Known rows, with every step that occurs:
rebi-nobi-pemi-bizes-kizu-rebiz-pazuf-dezu-mupadun: [   4 -129    6 -256  367  -81  141  227   78  279   30   31   -9  -27
 -167  277 -466   11   68  303  -18  236   45  109  244 -111 -386   77
 -221  111 -178  532  424 -215 -183 -283  453   69  100  360 -474 -165
   98  -68   -8  387 -529   51   47  262  454   41  343]
vara-pazuf-bizes-dezu-mupadun: [ -61  -58 -456  -57 -153 -187  -33  -32  -17 -150  -78   95 -185  128
 -275  166 -135  -58  -50  521  167  249  -43  252  139 -193   69  255
 -285   96 -276  277  428 -209 -238 -279  242 -166  123  442 -162 -210
   38  284  -22 -125 -648 -244 -375  184   26 -153  330]
vara-pazuf-mupadun-rebi-nobi: [ 101   -3 -231  345  -39   -3 -217  -31 -245 -173 -228   99 -398 -269
 -470 -271   23 -294  126 -339  124   75  559  205  -50 -210  217  121
   50  151  177 -467 -155   -4 -241   41  -25 -372 -232  -73   10  -36
 -208 -147 -146 -238  247  428  154  288   59 -316 -263]
rebiz-kizu-rebi-nobi-pemi: [-112 -125  239 -114  235 -190  -37  539 -177  155    5  760 -190 -227
 -332 -126   48 -280 -274 -461 -451  -85  245  355 -268   69   26 -672
  -43  433 -262 -288   27  526  331  223 -313 -178  -85   17  125 -361
  -62  140 -201   48  592  204   69   89   95  -12   32]
rebi-kizu-rebiz-pazuf: [ 111 -104  263 -287   -5  194  320    9 -237  189  567   41  544 -342
  193  -40  202  -74 -212  131 -527 -203  400  113  516 -320   19 -160
  483  152 -101  244  -78 -108  208   81   19 -129 -223  -90 -364   80
  112  157  172  101 -192  153  167 -422  428  222 -246]
vara-nobi-pazuf-dezu-bizes-kizu: [ 125   15  -37  280 -439   83 -253  147  142  106   78 -348  222  335
  205  258 -230  349  159  118 -264 -180   96 -135   36   42 -267 -133
  -22 -262  -38  365 -528  121  342    7  -61  137  -91  181 -105  182
   51   32 -317  492   60 -190 -128  343 -260 -230  490]
vara-dezu-bizes-kizu-rebiz-pazuf: [ 163   69  168 -249 -142   39 -122   24 -143   74  502  -67  350   -5
  299  279  174   63  -96   73 -517 -210  551  -89  628  -47  -88  -60
  476   51 -224  558 -362  -45  195   40  247  -58  -55  -46 -457   75
  214   93   30  355 -288   -5  119 -107  247  224 -117]
dezu-vara-rebi-nobi-mupadun: [ 153  189 -415  135  269   54  144  266  -36  -24   94   20   81   68
 -146 -223  123 -117 -348 -124  132  182   -3  119 -245  -93  184 -182
 -541  246  375 -114  456  150  164  234 -259  176  232  -30  257   73
 -181  385  -56 -114  300   22  152  339  299  370 -310]
pemi-vara-nobi-mupadun-dezu-bizes: [ 246  107 -532  -32 -384   67 -194  -82 -318 -141 -200  -84  291  368
   21 -148  420  285 -212   98   12 -101  100 -155   92   80  192  -99
 -264  414  170  226  159  -87  -78  146   14  207  263 -229  454  161
  -34  219 -146   89  -23 -647   36  342  -98  208  304]
bizes-nobi-pazuf-dezu-mupadun-rebi-pemi-vara: [-443  285  286  -86 -146 -459  217 -376  -16  459 -333 -118 -498 -100
 -407 -279   -4 -402  -12 -262  142  146  173   21 -142  802 -177   20
 -197  371  164 -222  246  421 -426 -292  252  208 -134  -83  445   10
  252 -332 -203 -126   -8  -75  183 -196  -45  -59  -98]
mupadun-rebi-kizu-pazuf-dezu-vara-nobi-pemi-bizes: [ -45 -217  267   36  383   15   85  449  126  192  -14  163 -103 -261
  117 -110  292   66  228 -413  232   64 -682  124 -333   92 -272 -287
  172 -208   26 -227    0  168 -147   49   42 -131 -344    6 -132   61
   88  -53 -127   51  472   43  152  -97 -148  209  459]
mupadun-dezu-pazuf-bizes-kizu-rebi: [  35  114  104  -55   -2  -24  118   20  237  -68   96  -36   32   80
  178  163  383  148  -52 -422 -106   44   45  -35  -28  212 -144 -462
 -406 -448 -197   22 -529 -166  208    5  120   92 -257  100   46 -331
  169  264 -105   44  -33  418 -576   -1 -111 -605 -379]
dezu-mupadun-rebi-kizu-rebiz: [ 163 -242  427  -52  109  127  -18 -126   66    0  264 -134  301 -300
  -44  -30  -92 -155 -185   70 -521 -169  -17 -143  318 -405  231  181
  239  139   35   98   47 -545  157 -289 -213  -28 -249 -108  166   29
 -192 -129  224  167 -194  330  -20 -212   63 -130 -228]
dezu-mupadun-rebi-kizu-rebiz-pazuf: [ 100  -66  258 -279  205   24  286  -32 -204  152  445   20  513 -320
  -49   63  207  -98 -268   97 -445  -70  384   26  585 -252   59  128
  529  177  -61  326  -36 -265  -35  -63  343 -131 -312 -114 -274  -17
  -72   44  232  109 -419  189  100 -422  572   95 -252]
rebi-pemi-vara-nobi-pazuf-dezu-bizes-kizu: [  28   67  185  213 -553 -122 -148    1  210  215  -66 -434   26  250
  111  153 -266  222  180   -4 -181  -79  138  -84  -53  285 -339 -150
  -48  -40  -11  287 -442  288  285   55  -56  240  -42  122    7  172
  160  -37 -324  490  137 -162  -69  185 -260 -241  508]
rebiz-pemi-vara-nobi-pazuf: [-108  300  132 -247 -237  272 -204   15  -73  301  133 -101  185  -70
 -110 -124  284 -248   27   83 -327 -349  191   -2 -111  300  -14 -268
  305  378   84    2    9  584  159  -29 -141 -251 -432  -14  356   84
  -51 -163 -158 -294  337 -161  316   14  -18  338   94]
rebi-kizu-pazuf-mupadun-nobi-pemi-bizes-dezu-vara: [  75 -228 -141 -121  110  268  197  162  278  -58  -74   73  -40   33
   31 -250   19  283 -421 -238  494  361 -527 -171 -461 -144  -94  -29
   35 -527  -55 -227  671    5   38 -121  -89   77  265  -32 -234  382
  -21  251  202 -554 -216 -317   33 -441 -387  164  429]
bizes-kizu-rebiz-rebi-nobi-dezu: [  64  287 -307  437    2  126 -207 -158  -95  -64  116  275 -104   78
 -132  -28 -266 -226 -126   83 -700  -40  270 -136  125  125  534 -133
 -172 -247  130    1  161   83  323   68 -260 -129   14  -10    8  175
 -165 -135 -151   27  235 -197  455  119 -296  -92  -80]
mupadun-rebi-pemi-vara-dezu: [-112  309   71 -159 -490 -587 -310 -220 -264  111 -257  256 -765   21
 -106 -163  394  -12  162 -242   33  141  308  207  186  567 -171  -65
  197  370   16 -339   38  579 -554 -326  165  104 -352 -193  383 -146
  785   10 -202   62  233  -50  188   11 -756  328 -223]
bizes-dezu-pazuf-mupadun-nobi-pemi-rebi-kizu-rebiz: [ 117 -260  449 -105  112  336 -119  -27  312   81  176 -130  381 -113
  160  -73 -423 -312 -182   45 -306  266  104 -196   93 -235   64  -17
   94   23  -84  -28  218 -420  463  -67 -725  -28  -78  -83   84   16
 -283 -149  436  208 -119  254  -11 -128  277 -147 -104]
vara-nobi-pazuf-bizes: [  36 -101 -130  197  -81  126  -82  -20 -291   20   54  -30    9  107
  123  118  117  -50  540   -6   39 -507 -303  201  -86  128  168 -174
  -84  204 -227  100  -30   78  -86   -5 -119 -142 -268 -114  -66   28
  129  -83   49   38  305 -103 -422  385  -19  -53  -65]
bizes-pazuf-dezu-vara: [ -28 -200 -376 -192  114  367  257   34   22  148 -141  -10  -58  268
  137 -413 -105  649  -34  227  329   64 -424  -71 -190  -93 -281  -40
  -94 -303 -301  -50  200 -174   23 -322  118  479   47  -34 -613  146
  554  215  102 -569 -173 -230  -74  -72 -674  207  -76]
vara-dezu-bizes-kizu: [ 172  117 -132  233 -526 -199 -388  134   27  -74   90 -162  -32  276
  233  317   31  432  -48   10 -209  -75  218  -54   80 -156 -195 -171
   36 -298  -21  317 -695  378  193   59   52  158   21  134   15   55
  251  176 -374  529   29 -220 -152  264 -554  -91  324]
kizu-rebi-nobi-pemi-vara-dezu-pazuf: [-218  289 -108 -336 -150 -195 -214   77  -15  245 -216   69 -324  282
 -233 -382  266 -126  144 -268   28  579  431  196  102  171 -341 -323
  -28   92 -394 -182  -57  554 -167   43  126   90 -106  208 -224 -160
  522  108  176 -154  168  145 -109  -48 -375  262  104]
nobi-dezu-vara-pazuf: [ -94  111 -258  -85 -141  451  -94  -58  -36 -262 -121   88   13  156
   65 -622  166  111  -19  538   40 -142 -163  109 -210   54  -77  274
 -183   56  -97 -316 -146 -167  219  227  -57   59   62  270 -598 -360
  219  321 -168 -606  -88  184  138 -243 -333  170 -310]
kizu-pazuf-dezu-vara-rebi-pemi-bizes-nobi-mupadun: [-217  250 -214  200  345  157  378  119  277  159   30 -202 -148   41
  131  123  -62   -5  -68 -289  488  171 -395 -166 -355  322 -101 -148
 -659 -331  464   54  423  126  -19  216  -53  218  597  137  252  275
 -333   17 -162  168  142 -221  206  281  502  215   13]
rebiz-pemi-rebi-kizu-pazuf-mupadun-dezu-vara: [ 171 -131 -155 -450  133  230  276  -60  175 -165  -97  -16  300   61
   71 -194  265  680 -456  104  643  215 -359 -266 -321 -254 -129   75
   59 -128   81 -277  425 -106 -110  -93  184  324  330 -217 -124  -80
  121  312  321 -632 -299 -143  -62 -350 -270  249 -119]
rebi-kizu-rebiz-pemi-bizes-nobi-pazuf-dezu: [-263  -75  -27   45  -93  720   99   75   71  328    2 -234 -144  -74
  255  207 -473  112  374  -39 -242 -255 -247 -236  -47  438 -242 -216
  -69 -215  -75   65  471  -44   61 -224 -382   16  110  187 -167  414
  -31 -436   39  256  175 -178    1  298  134  -97  319]
vara-nobi-dezu-mupadun-rebi-kizu: [ 104   26    1  306  113 -161  231  -24  -86  -10 -111   79  170 -200
 -357  -76  161  120 -140   67 -300  212  -70  194   17 -342  194  263
  199  -65  346 -191  -67 -129 -228 -124  184 -149 -650 -135  530  -48
 -410   76    5   86  -31  116   39 -292  -92 -363   81]
kizu-rebiz-pemi-bizes-pazuf-mupadun: [  94 -268   73 -168   95  141 -161  -42  182   40  -10 -194   52 -427
  400  300 -608   -8  222   11  525   80   -3 -118   66 -656   48 -121
  307 -356  185  326 -410  -41   84  -50  -48 -134  395  315   42  162
 -121 -358  185 -233 -187  -37  139  271  115  -88   -1]
rebi-kizu-pazuf-bizes-nobi-dezu-mupadun: [-180  274 -302   95  214  -30  237 -191   40   43  -50   42 -142   55
 -349  286 -224   39  -44  494    8  250 -172   60    6 -290  190  193
 -689 -236  253  382  332  -81 -256  -37  479  -84  426  196   96   55
 -497  -75  -74   63 -638 -378   11  125  189 -175  282]
bizes-kizu-rebi-pemi-vara-dezu-pazuf-mupadun: [ -25   27  242 -293 -137 -493 -150 -220  297   89 -320 -104  -54  132
    1   20 -452  -38  286 -160  569  488  359  -26  189 -142 -311   90
   77 -229   78 -106 -250  214 -190 -116  232  110  245  393  127 -207
  299 -100  301  -38 -278  335  -51  103 -111 -132 -118]
bizes-kizu-rebiz-nobi-mupadun-dezu-vara-pazuf: [ 123    2 -267  -79 -107  641   41  115  159 -336  108 -363  358  265
  320 -300  -81  114 -182  404  130  -99   71 -220 -287  -22 -205  405
 -172  135 -131   64  -81 -499  226  150 -163  130  329  268 -480 -387
   65  341 -127 -189  -59  421  115 -193   92  -17 -202]
dezu-vara-nobi-pazuf-bizes: [  61 -125 -169  134   35  181    0  -34 -203   -9  -31  -70    2  172
   92   18  162  105  465  -19  137 -480 -444  119 -217  131  126  -76
  -95  172 -271   68   69   29 -101   -8   -9  -28 -204 -187 -164   55
  170  -33  123 -108  244 -106 -426  280 -151    1  -94]
pazuf-bizes-nobi-pemi: [-384 -143   73  207  269 -313  -16  445 -287  153  -16  508 -185  305
  126  218 -173 -325   56 -242 -151 -196 -169  406 -453  135  -21 -375
 -219   58 -226  -81 -216  415  174   25 -250 -123  310  -21  232  -85
 -107  -82 -268  328  338 -200 -202  227  111  -90  147]
dezu-pazuf-bizes-nobi-rebi-kizu: [-240 -148 -162  545  194   86  461  -13   35   42 -218 -192  -45 -125
  -61  -41  150    2  169   14 -169  190   19   30 -246 -288   79  109
  -47 -493   60 -309 -328  150 -157  363 -154  -47 -212   38  208   35
 -152  199   60  239   15  111 -207 -460   77 -256   15]
rebiz-kizu-rebi-nobi-dezu: [  23  426 -347  220  104  229  -27 -177 -100  -98  -48  517 -351 -138
 -201 -177   66  -71 -143 -134 -639 -128  275  -30    3  249  397 -431
 -538 -149   74 -172  241   79  218  238  -87 -182 -113    1  117    4
 -243  104 -168 -309  273 -104  454  185 -224 -152 -266]
pazuf-bizes-nobi-mupadun-dezu-vara-rebi: [  84  203 -467 -111  196 -151  116  119   16 -306  194  126  105  309
  196   36  380  189 -157  288  282 -115 -491  -67 -244   92  151  135
 -533 -142   24 -254   78 -251   53  224   23  284  102 -414  315   79
   89  204   24 -146  146 -142 -412  -12    4  215 -669]
rebi-kizu-rebiz-pemi: [  55 -256  373 -135  -20   21  123  -63  142 -181  161   -7   55 -286
  335  336 -149   79 -346   -2 -614 -588  -97  105   -7 -341   -1 -227
  739  105  -91  -29 -230   67  474   81 -359 -184   71  -80  137  140
 -176 -195  210  -23  160   88  -47  -20  -70  301   53]
rebi-kizu-rebiz-pazuf-bizes: [ 143 -341   37  113   52  -36  388  -99 -298    9  250  -47  151 -115
  340  220   89   28  364  -62 -129 -357 -146  289  248 -103   99  -92
  129  161 -298  256 -142 -277 -124   83  101 -100  -82 -243 -476  101
  297   80  309  231  -74  143 -479   61  199  -54 -236]
nobi-vara-dezu-mupadun-rebi-pemi-bizes-kizu-rebiz-pazuf: [  -2  174  465 -298  241 -164  -57  -67  -55  106  352  -20  163 -204
  156  342  195 -203  -79 -108 -214  -45  367 -134  601  112 -132  217
  458   86 -170  578  -21   13  -25 -227  451   19 -192   13 -274 -115
  147  -64  116  266 -328  161  270 -345  488  119 -233]
dezu-vara-pazuf-mupadun-rebi: [  18 -136   -8  128  248 -284 -213 -130  -95 -259 -265  125   94   42
 -174 -181   44  -82   32 -155  439  -41   11 -116   91   49  103  627
  391 -131  229 -424 -417 -377 -401 -328  368 -128 -301   -2   79 -303
  -73 -143   72 -464 -248  398  -25   28  -60 -223 -548]
rebiz-nobi-vara-dezu-bizes: [ -20  124 -513    1 -313    7 -339  -77 -448 -280 -181  175 -255  212
  -85   98  317  276    0  199 -158 -288  195 -177  376 -217  248  231
  -23  319  -28  226  -57  364 -292   60   34   15  248 -267  183  251
  308 -177 -154  249  119 -535   63  529 -639  340  177]
pazuf-mupadun-dezu-vara-nobi-rebi-pemi-bizes: [ -31  -56   74   31  390 -173   -5 -160  116 -174 -348  131 -393 -380
  188 -180  257  -26  127 -229  574 -196 -342 -165 -281   58  -75  -74
   13 -329   -4 -360  145  154 -238  282   -4  176 -184  128  214 -223
  218  -48 -140  -92  296 -103  345 -327   85  250 -148]

Rows:
[-225   88  303   74  -20 -658 -161 -266 -168  -91 -286  208 -427  -84
 -514   38  -32 -287  -65 -254  206  -88   27  179   91  387  200  173
  305  353 -263 -171  354  153 -212 -188   45  101 -342   -6  359 -272
 -223 -224    4   10  162 -191 -214 -233  352 -301   33]  vara-nobi-pazuf-bizes-dezu-mupadun-rebi-pemi
[ -65 -178 -169  -56 -210  501 -161  219  163 -216  -99   26 -180  -98
 -123 -457   77 -102  -17  157  -47   96  -55   29 -265  130   20  227
  215  160 -349 -301   99  -89  263  264 -316 -202  102  254 -652 -195
  222  164 -102 -337  145  268   37 -293 -244   28  112]  kizu-rebiz-rebi-nobi-pemi-bizes-dezu-vara-pazuf
[  31  147 -475  322 -221  110 -463 -228 -305 -339 -435   66 -225  121
 -341 -181   -8   35   74   59 -162  -71  201 -112  169   31  505  217
 -239  185  176  -23 -118 -108  -59  407   23  -91  337  -84  -30  245
 -374 -225 -114  -80  -18 -419   76  425 -138 -169  186]  vara-pazuf-mupadun-rebi-nobi-dezu-bizes
[-157 -136  318 -145   82 -282 -147  688  -22  181  218  367  -98  108
 -221  -57 -123 -224  -75  -92  -48  271  -94  371 -262   56 -158 -363
 -152  313 -208 -249  102  406  368  131 -353   52  209  -21 -327  -37
   73  165 -145  103  455  113 -166  -12   85  211  268]  bizes-kizu-pazuf-dezu-vara-rebi-nobi-pemi
[-307  221  291  -82  -64 -542  148 -268   55 -166   28  227 -503 -108
 -161  -54   29  -92  -30   90  321 -193 -371  188 -149  218  167  -49
 -289   37 -106 -431  103  260  178  483 -164  317  279 -257   64   45
   -1 -164  -39  -63  372 -197 -283 -349  146  124 -363]  kizu-pazuf-bizes-nobi-dezu-vara-rebi-pemi
[  63   37 -398 -119  283  398  493   16  182 -121 -130 -209  160  266
  146  -41  398  673 -432 -146  545  238 -515 -259 -590  116  -96  -13
 -303 -120   80  -61  553  -99 -105   41  165  394  492 -308  -31   36
 -104  402  242 -386 -143 -277 -181 -202  -50  160  -28]  rebiz-pemi-rebi-kizu-pazuf-bizes-nobi-mupadun-dezu-vara
[  42 -204   56 -229   14 -374 -285  -57  108  123 -275   55   69  177
 -168   -2 -624 -240  340  -43  330  462  388  -72  291 -257  -22  246
  358   48    7  -71    2  169 -235 -148   87  -93  353  225   -2  -56
  261 -326  468   40 -169  249   80  272 -118  128   35]  kizu-rebiz-rebi-nobi-pemi-vara-dezu-pazuf-mupadun
[  97  130  212   69 -295 -451 -102 -334   71  103 -366 -134 -257  -76
 -220 -184  154 -154  372  -25   20    7  366  241  -39   29    1  111
  313  351  215 -133 -647  152 -119   98  225 -274 -520 -368  651   85
    6 -227 -239  -72  245   38  380  118 -315  -72   46]  dezu-bizes-pazuf-mupadun-rebi-pemi-vara-nobi
[  23  -12 -181 -261 -355   96 -225   47 -244  -95 -128  145  253  251
  261  -84 -153 -141   71  242  413  162  286   14 -104   69 -105   76
 -238  183  110 -142  158 -216 -105 -215 -127  -40  434  174  327 -297
   60  161 -111 -133 -200  -14  126  -12  202 -198  -58]  bizes-nobi-pemi-vara-pazuf-mupadun-dezu
[-108   94  538   62 -188 -119  -10   39  394  169  488 -308  -24 -359
   14  178  345  -71   92  -64  340  112  -14  -95  107 -128 -236 -302
  113 -525  183   82 -482  391   88  223   96 -140  -43  311 -423    9
  -33  177 -328   37    5   83  151 -330  152  251  402]  vara-nobi-rebi-pemi-bizes-kizu-pazuf
[ 158  -34  584  -56  177   85 -218 -150  421  -35  304 -243   41  -99
  439  323 -483 -347   50  171 -203 -329 -210 -334  191  -56 -187  158
 -241 -227  -64  404   48 -480  504 -239 -340  216  -37   -3   27   90
  -20 -407   33  466 -119  296  124   73  229  -37 -266]  pazuf-dezu-mupadun-nobi-vara-rebi-pemi-bizes-kizu-rebiz
[ 102 -333  -28  196  -72   37  346  -95  -26 -114   34 -214  -18   -9
   26   91  431  310  463   32  407   15 -499  120  -54 -130   94   68
  -77  -65  -95  -64    9 -256 -365  124  157  -74   28 -284 -412   95
  137  329  238  -83 -102   29 -544 -140 -118   13  167]  mupadun-dezu-vara-nobi-rebi-kizu-pazuf-bizes
[ 257   43 -495  164  -31  373   80  133 -152 -282  303 -284  551  452
  582  234 -249  -39 -212  108  126  -84  160 -291  -52  124   53   73
 -417  140  -12  439  352 -582    0 -138 -303  173  467  163  121 -219
 -145  324  -35  293   69    7   29  224  511 -158  -42]  vara-pazuf-bizes-kizu-rebiz-nobi-mupadun-dezu
[ -64  140  353  -60 -252  -55  265 -121  133  264  306 -215  159 -350
 -505  -96  434   -4  -34   95   88  485  -39   67  260 -178   88   60
  105  -14  502  -45   -6   68 -312  -70  356 -295 -157  -91  -73  213
 -321  124    5 -254 -295   47  113 -390  -25   75  432]  pemi-vara-nobi-dezu-mupadun-rebi-kizu-pazuf
[ -50 -221  387 -191  151   82   36  -49  177  -79    3 -137   57 -205
   67  465 -320   68 -229  -22 -511 -410 -177 -103  120   16  -22   85
  742  201 -108  133  116 -137  198 -200 -116  -98   18  -19   83  112
 -350 -420  363   20  -72   55 -157   48  199  118  178]  nobi-pazuf-dezu-mupadun-rebi-kizu-rebiz-pemi
[  13 -205  110  225  166  -47  258  293   -6  211 -174  -54   53 -344
 -251   14  -21  176  100 -115  -30  447 -238  250 -102 -297  -70  101
  315  -54  159  -36 -131  -73 -268 -145  129  -83 -603  -29  304  -29
 -280  -38   19  261  119  143 -110 -261   39 -466  409]  vara-nobi-pemi-bizes-pazuf-dezu-mupadun-rebi-kizu
[ 250  230 -101  177  230  139 -115 -317 -130 -222   58  327  250  174
  257   62 -493 -285 -150  330 -291 -143   32 -152  210   17  315  234
 -250 -446  403  -34  212 -535  233   55 -235  -76  -68 -342  332  267
 -595 -361  179   -8 -290 -178  410   29  338  -22 -471]  vara-rebi-kizu-rebiz-pazuf-mupadun-nobi-dezu
[ -38 -158  248  252  213 -399 -272   -8   83 -168 -167 -204  169  107
  -92  164 -362 -425   74 -275   93   29  290 -296  107  255  114  707
  377  128  248  -26 -707 -395 -336 -202  258 -257  -16  -18  219 -162
 -272 -452  -14   92 -134  493   44  203  158 -428 -193]  dezu-bizes-kizu-rebiz-nobi-pemi-vara-pazuf-mupadun-rebi
